Below is a small trained network, with its code and all its weights. Each question gives an input and a class and asks what happens when units are switched off, that is, made to give their printed mean instead of their output.

import numpy as np


def w(rows, s, z=0):
    codes = np.array(rows[::2]) - 128.0
    scale = np.full(codes.shape[1], s)
    scale[-1] = z or s
    return codes * scale


def f(y):
    return np.maximum(y, 0)


def log_softmax(a):
    a = a - a.max(-1, keepdims=True)
    return a - np.log(np.exp(a).sum(-1, keepdims=True))


def net(x, mask):
    res = np.array(x, float).reshape(1, 8) / 4 @ E
    y = f(res @ A[0][:, :-1].T + A[0][:, -1])
    res = res + np.where(mask, y, B[0][:, -1]) @ B[0][:, :-1]
    return log_softmax(res[-1] @ U[:, :-1].T + U[:, -1])


A, B = {}, {}
E = w([
[117,164,95,118,119,89,129,128],'x0',
[149,133,119,145,162,145,119,140],'x1',
[242,34,100,14,242,37,98,21],'x2',
[66,210,235,216,102,23,4,137],'x3',
[125,89,120,150,136,139,108,161],'x4',
[110,128,125,119,128,131,119,125],'x5',
[158,155,116,149,165,119,136,132],'x6',
[113,135,107,121,127,106,126,129],'x7',
],0.011)
A[0] = w([
[197,30,73,66,154,110,171,72,79],'neuron 0',
[226,35,124,54,168,51,30,48,115],'neuron 1',
[63,158,61,105,66,194,215,141,254],'neuron 2',
[169,127,56,175,175,185,208,142,166],'neuron 3',
[176,38,4,41,109,179,205,90,208],'neuron 4',
[173,12,27,66,210,64,140,66,218],'neuron 5',
[100,176,233,204,148,58,13,89,151],'neuron 6',
[74,234,194,185,99,177,97,247,220],'neuron 7',
[159,91,204,102,164,30,26,133,46],'neuron 8',
],0.011,0.0082)
B[0] = w([
[203,89,163,76,158,83,179,98,209],'neuron 0',
[189,148,122,50,194,71,107,81,237],'neuron 1',
[45,34,141,229,76,166,224,157,208],'neuron 2',
[103,56,142,171,29,176,182,189,183],'neuron 3',
[167,107,160,105,99,169,220,168,241],'neuron 4',
[222,107,139,86,141,156,175,165,248],'neuron 5',
[63,123,156,180,166,35,20,10,247],'neuron 6',
[40,85,197,210,63,145,126,122,251],'neuron 7',
[171,81,145,120,147,38,63,106,195],'neuron 8',
],0.014,0.028)
U = w([
[97,90,110,188,100,213,199,200,166],'0',
[219,118,102,64,184,163,208,126,227],'1',
[58,167,178,204,85,130,34,135,128],'2',
[210,103,165,89,208,54,5,73,2],'3',
],0.014,0.0081)

Each question gives the input, the list of numbers given to net, and the class t.
The units are the neurons (one row each of A and B). Each row of codes is followed by its name. A weight is (code - 128) times the scale printed after its matrix; where a second scale follows, it is the last column's (A, B and U).
mask holds one flag per neuron, in row order. A switched-off neuron (its flag False) gives its mean, the last column of its row in B, instead of its output. The means were averaged over made-up inputs and are rounded, as every weight is.
A unit's drop is (log p(t) with every unit on - log p(t) with that unit switched off) / (log p(t) with every unit on - log p(t) with every unit switched off).
most important unit: the unit with the biggest drop
top k neurons: the k neurons with the biggest drops, biggest first
drop of u: that unit's drop, to one decimal
input [8,-7,-2,1,2,-1,3,-2], class 2: most important unit : neuron 4
input [6,8,-1,0,1,7,-6,-6], class 0: top 2 neurons : [neuron 6; neuron 8]
input [-4,-1,-1,0,-4,2,5,6], class 0: top 3 neurons : [neuron 6; neuron 8; neuron 1]
input [-4,-5,0,8,-5,-4,-5,4], class 2: top 4 neurons : [neuron 1; neuron 7; neuron 0; neuron 5]
input [-5,-7,0,-8,-3,-8,2,4], class 0: top 3 neurons : [neuron 2; neuron 3; neuron 1]
input [-6,-8,6,0,-3,7,5,-6], class 1: top 2 neurons : [neuron 6; neuron 5]
input [-7,-6,8,0,-7,-3,5,4], class 1: top 3 neurons : [neuron 6; neuron 5; neuron 4]
input [-5,-4,6,0,-3,-6,4,-5], class 1: top 2 neurons : [neuron 6; neuron 5]
input [3,2,0,-7,-2,0,8,8], class 0: top 3 neurons : [neuron 3; neuron 2; neuron 1]
input [5,-1,0,-5,5,-5,-6,-5], class 0: top 2 neurons : [neuron 1; neuron 2]
input [1,4,-1,-1,-5,-8,-3,3], class 0: drop of neuron 6 : 0.8
input [-6,1,-6,3,-1,1,3,0], class 2: drop of neuron 6 : 0.0
input [1,0,8,-1,-3,0,0,-3], class 1: drop of neuron 6 : 0.1
input [-7,-1,-1,8,6,-8,5,2], class 2: most important unit : neuron 7
